Here is a tiny trained network, its code and every weight. The questions are about switching its units off for an input and a target symbol, where a switched-off unit gives its printed mean instead of its output.

import numpy as np


def w(rows, s, z=0):
    codes = np.array(rows[::2]) - 128.0
    scale = np.full(codes.shape[1], s)
    scale[-1] = z or s
    return codes * scale


def f(y):
    return np.maximum(y, 0)


def softmax(a):
    e = np.exp(a - a.max(-1, keepdims=True))
    return e / e.sum(-1, keepdims=True)


def log_softmax(a):
    a = a - a.max(-1, keepdims=True)
    return a - np.log(np.exp(a).sum(-1, keepdims=True))


def net(x, mask):
    ids = ['βδζθξσφψ'.index(c) for c in x.split()]
    T = len(ids)
    res = E[ids] + P[:T]
    r = res
    for j in range(2):
        rows = slice(3 * j, 3 * j + 3)
        q, k, v = (r @ M[0][rows].T for M in (Q, K, V))
        z = softmax(np.where(np.tri(T) > 0, q @ k.T / 3**0.5, -1e9)) @ v
        o = O[0][rows]
        res = res + np.where(mask[j], z, o[:, -1]) @ o[:, :-1]
    y = f(res @ A[0][:, :-1].T + A[0][:, -1])
    res = res + np.where(mask[2:14], y, B[0][:, -1]) @ B[0][:, :-1]
    return log_softmax(res[-1] @ U[:, :-1].T + U[:, -1])


Q, K, V, O, A, B = {}, {}, {}, {}, {}, {}
E = w([
[180,147,52,123,123,129,176,108],'β',
[82,102,137,103,90,200,98,135],'δ',
[76,88,101,251,124,108,217,120],'ζ',
[131,119,80,144,186,143,148,71],'θ',
[111,109,161,34,176,92,117,187],'ξ',
[216,157,126,150,140,135,156,99],'σ',
[67,212,104,109,113,118,83,148],'φ',
[165,152,110,148,168,98,143,78],'ψ',
],0.02)
P = w([
[112,155,213,1,51,115,243,29],'0',
[116,144,161,84,95,118,188,100],'1',
[147,139,117,95,128,124,178,88],'2',
[161,132,102,115,130,133,152,106],'3',
[170,122,98,139,139,128,130,120],'4',
[180,111,94,154,143,133,103,136],'5',
[185,99,90,171,162,133,83,154],'6',
[196,94,84,188,171,144,67,175],'7',
[207,83,82,201,183,147,41,191],'8',
[219,72,90,196,209,157,26,211],'9',
[174,98,174,113,209,161,88,133],'10',
],0.0088)
Q[0] = w([
[103,157,116,150,138,83,109,150],'H0',
[69,132,79,136,57,158,107,177],'H0',
[18,120,178,119,122,111,104,202],'H0',
[151,191,11,152,115,117,114,120],'H1',
[110,147,152,84,125,162,106,165],'H1',
[174,180,81,106,230,61,174,52],'H1',
],0.012)
K[0] = w([
[81,50,32,77,137,158,84,185],'H0',
[201,76,32,190,148,144,102,178],'H0',
[147,104,99,172,191,103,52,254],'H0',
[48,211,113,94,112,65,195,81],'H1',
[140,140,93,103,150,141,43,178],'H1',
[65,151,229,37,60,155,221,1],'H1',
],0.0078)
V[0] = w([
[198,236,201,180,89,52,149,158],'H0',
[111,19,147,175,212,117,159,111],'H0',
[78,204,205,174,240,157,81,61],'H0',
[187,128,74,166,202,94,202,55],'H1',
[238,138,154,46,193,122,127,103],'H1',
[92,248,77,137,143,1,94,128],'H1',
],0.0083)
O[0] = w([
[120,89,149,172,77,111,79,203,31],'H0',
[75,130,154,151,136,76,146,64,57],'H0',
[157,188,105,144,61,68,79,80,98],'H0',
[132,142,63,109,157,47,91,147,2],'H1',
[128,100,11,189,135,125,163,162,119],'H1',
[119,217,171,158,178,102,165,125,69],'H1',
],0.012,0.0053)
A[0] = w([
[199,209,189,128,254,92,193,124,2],'N0',
[111,147,82,100,111,215,105,122,141],'N1',
[182,126,107,239,154,115,247,129,89],'N2',
[172,128,87,165,180,4,184,73,60],'N3',
[214,158,201,129,121,85,70,40,71],'N4',
[27,183,154,109,146,131,90,130,123],'N5',
[128,18,62,156,112,78,164,110,5],'N6',
[195,110,147,162,146,152,236,87,93],'N7',
[139,124,246,39,137,117,87,159,73],'N8',
[106,86,101,213,50,48,150,224,55],'N9',
[51,154,167,206,125,142,156,172,118],'N10',
[129,88,127,151,73,76,90,186,87],'N11',
],0.0079,0.0072)
B[0] = w([
[125,32,172,66,97,206,124,109,170],'N0',
[116,180,199,135,182,96,129,96,251],'N1',
[2,94,194,72,87,66,99,106,176],'N2',
[84,144,115,133,115,241,126,178,166],'N3',
[102,160,66,91,144,90,107,53,147],'N4',
[143,105,129,182,125,100,155,139,175],'N5',
[194,99,166,110,67,120,106,126,160],'N6',
[111,151,82,205,135,90,144,137,192],'N7',
[95,143,48,169,97,35,154,214,190],'N8',
[201,168,192,168,181,70,125,98,149],'N9',
[175,75,77,118,105,100,143,96,160],'N10',
[180,154,164,142,93,141,107,137,138],'N11',
],0.0099,0.011)
U = w([
[144,152,105,73,156,76,105,82,123],'β',
[118,130,214,52,110,154,95,126,133],'δ',
[134,146,67,121,89,147,107,134,95],'ζ',
[175,123,94,184,161,150,178,105,163],'θ',
[101,89,123,164,108,72,148,111,5],'ξ',
[157,85,111,74,197,98,180,209,176],'σ',
[172,114,131,129,110,111,119,142,65],'φ',
[104,255,121,167,186,103,113,176,253],'ψ',
],0.0099,0.0028)

Each question gives the input, a string of symbols that net reads in full, and the target symbol t.
The units are the heads (3 rows each of Q, K, V and O) and the neurons (one row each of A and B). Each row of codes is followed by its name. A weight is (code - 128) times the scale printed after its matrix; where a second scale follows, it is the last column's (O, A, B and U).
mask holds one flag per unit, heads first, then neurons. A switched-off unit (its flag False) gives its mean, the last column of its rows in O or B, instead of its output. The means were averaged over made-up inputs and are rounded, as every weight is.
A unit's drop is (log p(t) with every unit on - log p(t) with that unit switched off) / (log p(t) with every unit on - log p(t) with every unit switched off).
The circuit of an input: a set's keep is (log p(t) with only the set's units on - log p(t) with every unit switched off) / (log p(t) with every unit on - log p(t) with every unit switched off). Starting from the 12 units with the biggest drops (on a tie, the unit counted first), units are removed one at a time, each time the one whose removal leaves the highest keep (on an exact tie, the one counted first), for as long as the keep stays at least 0.8.
circuit, biggest first: the units of the circuit, biggest drop first
k most important neurons: the k neurons with the biggest drops, biggest first
drop when u is switched off: that unit's drop, to one decimal
input θ δ ζ δ ξ φ δ φ δ, target ψ: circuit, biggest first : [H1 N8]
input δ ζ δ, target ξ: circuit, biggest first : [H0 N8 H1]
input δ δ δ φ ζ δ δ β δ, target σ: circuit, biggest first : [H1 H0]
input θ ψ ξ φ ψ δ φ θ, target ζ: circuit, biggest first : [N3 H1 H0 N1]
input φ θ ζ δ ξ β ζ φ δ ξ δ, target θ: circuit, biggest first : [H1]
input φ ξ δ ξ φ δ θ δ, target β: circuit, biggest first : [H0 H1]
input δ δ δ ξ δ, target θ: circuit, biggest first : [H1 N2]
input φ ξ ξ φ β, target δ: circuit, biggest first : [H1 N0]
input ψ δ θ, target ψ: 2 most important neurons : [N3 N9]
input δ δ β δ, target σ: circuit, biggest first : [H0 H1]
input ψ ζ δ δ δ δ θ, target ψ: 3 most important neurons : [N9 N3 N0]
input θ θ σ φ φ δ δ ψ, target ζ: circuit, biggest first : [N3 H1 N1 N6]
input ψ ξ ψ, target ψ: 2 most important neurons : [N3 N9]
input ζ δ δ β ψ, target β: circuit, biggest first : [H1]
input φ δ σ δ δ θ β δ σ δ, target φ: 2 most important neurons : [N6 N11]
input θ ξ δ δ δ ζ φ δ, target ξ: 3 most important neurons : [N10 N5 N8]
input δ φ δ, target ψ: 4 most important neurons : [N8 N0 N1 N2]
input φ δ θ, target δ: 3 most important neurons : [N0 N2 N8]
input φ β θ ζ φ δ φ, target δ: drop when N8 is switched off : 0.1
input σ φ σ φ δ σ, target φ: drop when N6 is switched off : 0.6
input φ ξ ξ ψ, target δ: drop when H1 is switched off : 0.8
